Below are the code and all the weights of a small trained network. Each question names an input and a target symbol and asks about switching units off, where a switched-off unit gives its printed mean instead of its output.

import numpy as np


def w(rows, s, z=0):
    codes = np.array(rows[::2]) - 128.0
    scale = np.full(codes.shape[1], s)
    scale[-1] = z or s
    return codes * scale


def norm(h):
    return h / np.sqrt((h * h).mean(-1, keepdims=True) + 1e-5)


def softmax(a):
    e = np.exp(a - a.max(-1, keepdims=True))
    return e / e.sum(-1, keepdims=True)


def log_softmax(a):
    a = a - a.max(-1, keepdims=True)
    return a - np.log(np.exp(a).sum(-1, keepdims=True))


def net(x, mask):
    ids = ['γηλμξτφ'.index(c) for c in x.split()]
    T = len(ids)
    res = E[ids] + P[:T]
    u = 0
    for l in range(3):
        r = norm(res)
        for j in range(3):
            rows = slice(2 * j, 2 * j + 2)
            q, k, v = (r @ M[l][rows].T for M in (Q, K, V))
            z = softmax(np.where(np.tri(T) > 0, q @ k.T / 2**0.5, -1e9)) @ v
            o = O[l][rows]
            res = res + np.where(mask[u + j], z, o[:, -1]) @ o[:, :-1]
        u += 3
    return log_softmax(norm(res)[-1] @ U[:, :-1].T + U[:, -1])


Q, K, V, O = {}, {}, {}, {}
E = w([
[171,119,160,168,136,174,125,43],'γ',
[108,210,214,148,167,121,191,124],'η',
[66,162,104,208,126,198,113,150],'λ',
[106,127,108,190,185,170,124,148],'μ',
[202,160,83,153,100,147,146,133],'ξ',
[132,63,39,117,38,39,255,35],'τ',
[204,119,131,152,96,96,43,140],'φ',
],0.0059)
P = w([
[106,229,63,186,209,186,151,137],'0',
[46,246,95,69,188,243,157,172],'1',
[77,194,142,74,167,206,190,180],'2',
[100,154,158,111,174,149,166,172],'3',
[113,158,160,130,174,116,148,150],'4',
[118,173,147,144,186,90,146,145],'5',
[124,191,128,165,191,69,136,155],'6',
[123,198,109,183,191,44,139,162],'7',
[123,206,103,177,174,15,158,171],'8',
[127,218,83,199,165,12,150,176],'9',
[127,216,86,205,151,9,160,164],'10',
],0.0014)
Q[0] = w([
[137,151,140,197,166,147,172,51],'0.h0',
[126,130,111,175,116,113,241,83],'0.h0',
[166,93,79,164,105,84,88,114],'0.h1',
[186,140,153,134,69,62,177,79],'0.h1',
[76,183,125,197,187,161,182,137],'0.h2',
[158,117,95,171,53,115,254,13],'0.h2',
],0.0064)
K[0] = w([
[95,109,148,106,108,52,185,120],'0.h0',
[129,99,154,88,76,15,123,172],'0.h0',
[117,44,32,79,73,78,160,142],'0.h1',
[193,90,103,46,59,83,208,32],'0.h1',
[25,49,70,77,97,61,255,113],'0.h2',
[144,186,198,111,137,123,216,118],'0.h2',
],0.0065)
V[0] = w([
[137,189,93,120,174,155,146,89],'0.h0',
[90,65,145,49,91,63,208,123],'0.h0',
[135,62,130,86,85,71,255,94],'0.h1',
[249,144,191,109,124,155,105,150],'0.h1',
[95,151,212,156,227,103,43,207],'0.h2',
[93,152,147,189,153,11,170,120],'0.h2',
],0.0034)
O[0] = w([
[116,126,183,155,86,73,176,153,250],'0.h0',
[109,232,2,194,135,212,70,197,65],'0.h0',
[50,136,147,62,210,214,65,119,112],'0.h1',
[29,167,68,161,89,120,159,195,76],'0.h1',
[197,163,99,243,125,90,142,153,20],'0.h2',
[102,167,119,53,84,152,155,184,162],'0.h2',
],0.0035,0.002)
Q[1] = w([
[108,211,191,93,152,187,190,86],'1.h0',
[170,73,121,2,147,94,43,171],'1.h0',
[55,212,54,123,181,185,159,111],'1.h1',
[188,89,115,17,147,84,69,91],'1.h1',
[87,235,116,159,147,219,127,143],'1.h2',
[203,89,73,178,68,72,71,124],'1.h2',
],0.0063)
K[1] = w([
[43,112,90,125,254,67,148,103],'1.h0',
[233,68,112,142,22,105,98,91],'1.h0',
[48,118,86,99,64,44,168,131],'1.h1',
[213,117,216,143,86,114,117,96],'1.h1',
[182,248,167,83,154,159,101,131],'1.h2',
[63,90,118,194,82,145,108,64],'1.h2',
],0.0057)
V[1] = w([
[139,228,134,110,100,174,94,128],'1.h0',
[66,129,95,102,203,125,211,138],'1.h0',
[129,134,75,84,157,97,123,67],'1.h1',
[158,103,95,137,155,122,169,116],'1.h1',
[254,151,116,111,166,140,120,135],'1.h2',
[111,138,148,204,100,117,185,125],'1.h2',
],0.0042)
O[1] = w([
[216,165,124,173,143,92,129,140,55],'1.h0',
[110,64,92,109,140,36,105,126,186],'1.h0',
[234,165,130,11,159,167,150,198,136],'1.h1',
[163,158,92,88,136,4,120,115,203],'1.h1',
[180,78,143,165,203,192,162,175,151],'1.h2',
[101,136,108,87,127,157,60,167,253],'1.h2',
],0.0039,0.0029)
Q[2] = w([
[188,175,18,246,99,5,153,149],'2.h0',
[92,102,147,59,96,13,193,241],'2.h0',
[144,99,225,85,122,145,101,200],'2.h1',
[70,191,72,118,198,115,178,147],'2.h1',
[23,135,70,80,215,154,73,23],'2.h2',
[108,134,2,149,73,80,187,206],'2.h2',
],0.0054)
K[2] = w([
[39,206,180,83,141,122,222,137],'2.h0',
[131,129,225,134,138,105,104,181],'2.h0',
[142,65,145,158,92,124,129,2],'2.h1',
[188,158,120,100,154,146,35,136],'2.h1',
[223,176,64,99,152,149,24,128],'2.h2',
[64,175,92,156,110,125,195,184],'2.h2',
],0.0079)
V[2] = w([
[104,103,92,140,116,232,196,148],'2.h0',
[102,251,190,140,186,110,193,159],'2.h0',
[116,133,129,73,192,224,2,194],'2.h1',
[201,155,131,122,140,84,29,107],'2.h1',
[43,122,224,74,108,67,130,175],'2.h2',
[65,90,26,117,102,110,167,102],'2.h2',
],0.0037)
O[2] = w([
[135,79,64,154,81,57,192,210,114],'2.h0',
[137,253,45,160,211,115,51,44,159],'2.h0',
[95,97,190,211,125,76,118,94,3],'2.h1',
[143,102,172,96,128,164,70,42,90],'2.h1',
[145,109,187,149,203,210,84,58,126],'2.h2',
[208,141,61,158,119,176,161,163,117],'2.h2',
],0.0036,0.0032)
U = w([
[159,247,116,188,164,101,90,48,105],'γ',
[196,130,182,147,41,72,87,143,132],'η',
[76,134,139,253,45,193,144,124,137],'λ',
[36,52,96,128,101,27,116,96,94],'μ',
[202,65,142,207,211,117,209,148,3],'ξ',
[152,157,47,52,91,168,171,154,164],'τ',
[140,63,219,100,127,197,108,31,224],'φ',
],0.0055,0.0013)

Each question gives the input, a string of symbols that net reads in full, and the target symbol t.
The units are the heads (2 rows each of Q, K, V and O). Each row of codes is followed by its name. A weight is (code - 128) times the scale printed after its matrix; where a second scale follows, it is the last column's (O and U).
mask holds one flag per head, layer by layer. A switched-off head (its flag False) gives its mean, the last column of its rows in O, instead of its output. The means were averaged over made-up inputs and are rounded, as every weight is.
A unit's drop is (log p(t) with every unit on - log p(t) with that unit switched off) / (log p(t) with every unit on - log p(t) with every unit switched off).
The circuit of an input: a set's keep is (log p(t) with only the set's units on - log p(t) with every unit switched off) / (log p(t) with every unit on - log p(t) with every unit switched off). Starting from all 9 units, units are removed one at a time, each time the one whose removal leaves the highest keep (on an exact tie, the one counted first), for as long as the keep stays at least 0.8.
circuit, biggest first: the units of the circuit, biggest drop first
unit that matters most: the unit with the biggest drop
which heads matter: for each layer, one digit per head in row order, 1 if its drop is at least 0.15 and else 0, layers parted by /
drop of u: that unit's drop, to one decimal
input λ μ μ γ γ γ τ, target τ: which heads matter	110 / 000 / 001
input λ γ η, target γ: circuit, biggest first	[2.h0 1.h0]
input μ μ η, target γ: circuit, biggest first	[0.h2 2.h0]
input γ γ γ μ τ γ γ, target τ: circuit, biggest first	[0.h0 2.h2 2.h0]
input γ γ γ γ γ τ μ η, target τ: circuit, biggest first	[0.h2 0.h0]
input τ γ γ φ, target φ: which heads matter	010 / 000 / 000
input τ φ γ γ μ μ, target μ: which heads matter	011 / 100 / 011
input γ λ τ γ γ μ λ λ, target μ: which heads matter	001 / 100 / 010
input γ γ μ η μ ξ τ μ λ τ, target γ: circuit, biggest first	[2.h0]
input γ φ γ γ τ λ γ γ μ γ η, target μ: circuit, biggest first	[0.h2 1.h0 0.h1]
input γ τ λ γ γ, target λ: circuit, biggest first	[0.h0 2.h1 2.h0]
input γ τ μ φ γ μ ξ, target ξ: circuit, biggest first	[1.h2 0.h1]
input γ μ τ μ γ φ η μ, target φ: which heads matter	011 / 010 / 110
input λ μ ξ μ τ φ, target φ: which heads matter	110 / 000 / 000
input γ γ η γ, target γ: circuit, biggest first	[0.h1 1.h0 2.h0]
input μ γ τ γ η γ, target η: unit that matters most	0.h0
input η μ γ φ γ μ γ, target γ: which heads matter	011 / 000 / 100
input μ μ μ γ μ μ, target ξ: drop of 0.h1	0.7
input λ γ γ τ μ, target τ: drop of 0.h0	0.7
input γ γ γ η μ φ γ λ, target γ: drop of 2.h0	0.8
input γ φ φ τ μ μ μ η γ, target μ: drop of 2.h0	0.4
